Here is a tiny trained network, its code and every weight. The questions are about switching its units off for an input and a target symbol, where a switched-off unit gives its printed mean instead of its output.

import numpy as np


def w(rows, s, z=0):
    codes = np.array(rows[::2]) - 128.0
    scale = np.full(codes.shape[1], s)
    scale[-1] = z or s
    return codes * scale


def f(y):
    return y / 2 * (1 + np.tanh(0.7978845608 * (y + 0.044715 * y**3)))


def softmax(a):
    e = np.exp(a - a.max(-1, keepdims=True))
    return e / e.sum(-1, keepdims=True)


def log_softmax(a):
    a = a - a.max(-1, keepdims=True)
    return a - np.log(np.exp(a).sum(-1, keepdims=True))


def net(x, mask):
    ids = ['αβδηξπτ'.index(c) for c in x.split()]
    T = len(ids)
    res = E[ids] + P[:T]
    q, k, v = (res @ M[0].T for M in (Q, K, V))
    z = softmax(np.where(np.tri(T) > 0, q @ k.T / 3**0.5, -1e9)) @ v
    res = res + np.where(mask[0], z, O[0][:, -1]) @ O[0][:, :-1]
    y = f(res @ A[0][:, :-1].T + A[0][:, -1])
    res = res + np.where(mask[1:9], y, B[0][:, -1]) @ B[0][:, :-1]
    return log_softmax(res[-1] @ U[:, :-1].T + U[:, -1])


Q, K, V, O, A, B = {}, {}, {}, {}, {}, {}
E = w([
[144,116,19,138,36],'α',
[97,45,116,153,153],'β',
[72,212,171,150,239],'δ',
[97,154,254,96,49],'η',
[99,135,87,85,183],'ξ',
[40,94,101,148,224],'π',
[155,127,129,122,37],'τ',
],0.017)
P = w([
[246,131,139,215,217],'0',
[145,162,125,189,139],'1',
[127,168,133,178,156],'2',
[124,174,133,156,144],'3',
[132,158,103,110,102],'4',
[115,159,97,106,102],'5',
[103,160,99,101,104],'6',
[94,163,105,91,103],'7',
[79,157,102,85,105],'8',
[67,154,100,79,107],'9',
[54,161,104,72,107],'10',
[45,158,103,60,112],'11',
[46,163,102,65,112],'12',
],0.011)
Q[0] = w([
[151,118,153,71,145],'h1',
[116,112,159,155,135],'h1',
[120,160,151,202,251],'h1',
],0.021)
K[0] = w([
[108,113,109,149,89],'h1',
[157,152,129,151,109],'h1',
[250,86,135,216,137],'h1',
],0.018)
V[0] = w([
[200,150,57,83,159],'h1',
[122,101,38,81,177],'h1',
[139,2,98,194,76],'h1',
],0.011)
O[0] = w([
[101,102,169,204,170,57],'h1',
[129,104,151,195,89,42],'h1',
[158,4,141,74,87,1],'h1',
],0.017,0.0072)
A[0] = w([
[176,76,226,55,188,149],'n1',
[153,130,167,184,18,117],'n2',
[95,205,154,66,128,168],'n3',
[83,124,214,157,105,156],'n4',
[252,56,208,78,82,1],'n5',
[95,86,100,53,134,137],'n6',
[174,151,101,69,32,86],'n7',
[74,116,64,153,98,173],'n8',
],0.011,0.0067)
B[0] = w([
[70,149,65,118,2,144],'n1',
[44,171,86,192,173,140],'n2',
[175,69,127,197,91,254],'n3',
[221,93,166,152,110,142],'n4',
[123,188,228,42,204,141],'n5',
[150,225,115,91,173,160],'n6',
[61,41,193,187,99,176],'n7',
[193,108,234,78,124,158],'n8',
],0.0089,0.029)
U = w([
[188,101,115,136,72,171],'α',
[114,192,159,92,118,59],'β',
[70,187,120,156,161,93],'δ',
[188,208,102,112,122,77],'η',
[149,140,181,129,172,73],'ξ',
[181,100,123,150,175,133],'π',
[1,133,61,139,136,254],'τ',
],0.0098,0.0034)

Each question gives the input, a string of symbols that net reads in full, and the target symbol t.
The units are the heads (3 rows each of Q, K, V and O) and the neurons (one row each of A and B). Each row of codes is followed by its name. A weight is (code - 128) times the scale printed after its matrix; where a second scale follows, it is the last column's (O, A, B and U).
mask holds one flag per unit, heads first, then neurons. A switched-off unit (its flag False) gives its mean, the last column of its rows in O or B, instead of its output. The means were averaged over made-up inputs and are rounded, as every weight is.
A unit's drop is (log p(t) with every unit on - log p(t) with that unit switched off) / (log p(t) with every unit on - log p(t) with every unit switched off).
The circuit of an input: a set's keep is (log p(t) with only the set's units on - log p(t) with every unit switched off) / (log p(t) with every unit on - log p(t) with every unit switched off). Starting from all 9 units, units are removed one at a time, each time the one whose removal leaves the highest keep (on an exact tie, the one counted first), for as long as the keep stays at least 0.8.
circuit, biggest first: the units of the circuit, biggest drop first
top k neurons: the k neurons with the biggest drops, biggest first
drop of u: that unit's drop, to one decimal
input α β π α α, target τ: circuit, biggest first : h1, n2, n3
input η ξ β ξ, target η: top 2 neurons : n6, n2
input δ β α, target η: top neuron : n7
input η α δ α η ξ η δ π β α, target τ: circuit, biggest first : h1, n2
input τ β α α δ δ, target τ: circuit, biggest first : h1, n1, n8
input τ η β, target τ: top 2 neurons : n3, n1
input α π τ η, target α: circuit, biggest first : n3, n7, h1
input η η η α β, target η: circuit, biggest first : n6, h1
input β δ ξ δ β, target δ: top 2 neurons : n3, n4
input β α τ η α α ξ ξ α β τ α, target δ: circuit, biggest first : h1, n2, n8
input ξ β α π η δ δ β τ δ, target π: circuit, biggest first : n4, h1
input τ α η π, target τ: circuit, biggest first : h1, n1, n3
input ξ π η η η η τ δ δ, target ξ: circuit, biggest first : h1, n4
input ξ α η ξ, target π: circuit, biggest first : h1
input ξ β α ξ β π β η δ β π, target ξ: top 3 neurons : n3, n8, n4
input η α π η ξ η β, target η: top 2 neurons : n7, n3
input τ α ξ, target τ: top 3 neurons : n1, n3, n8
input α π τ α β δ β τ τ τ η π τ, target τ: circuit, biggest first : n2, h1
input ξ η π, target ξ: circuit, biggest first : h1, n3, n4
input ξ π α α τ δ, target ξ: top 3 neurons : n4, n3, n1
input τ α α τ, target β: top neuron : n3
input π η δ η π η τ η η α ξ, target η: top 2 neurons : n7, n2
input δ π π β, target δ: drop of h1 : 0.7
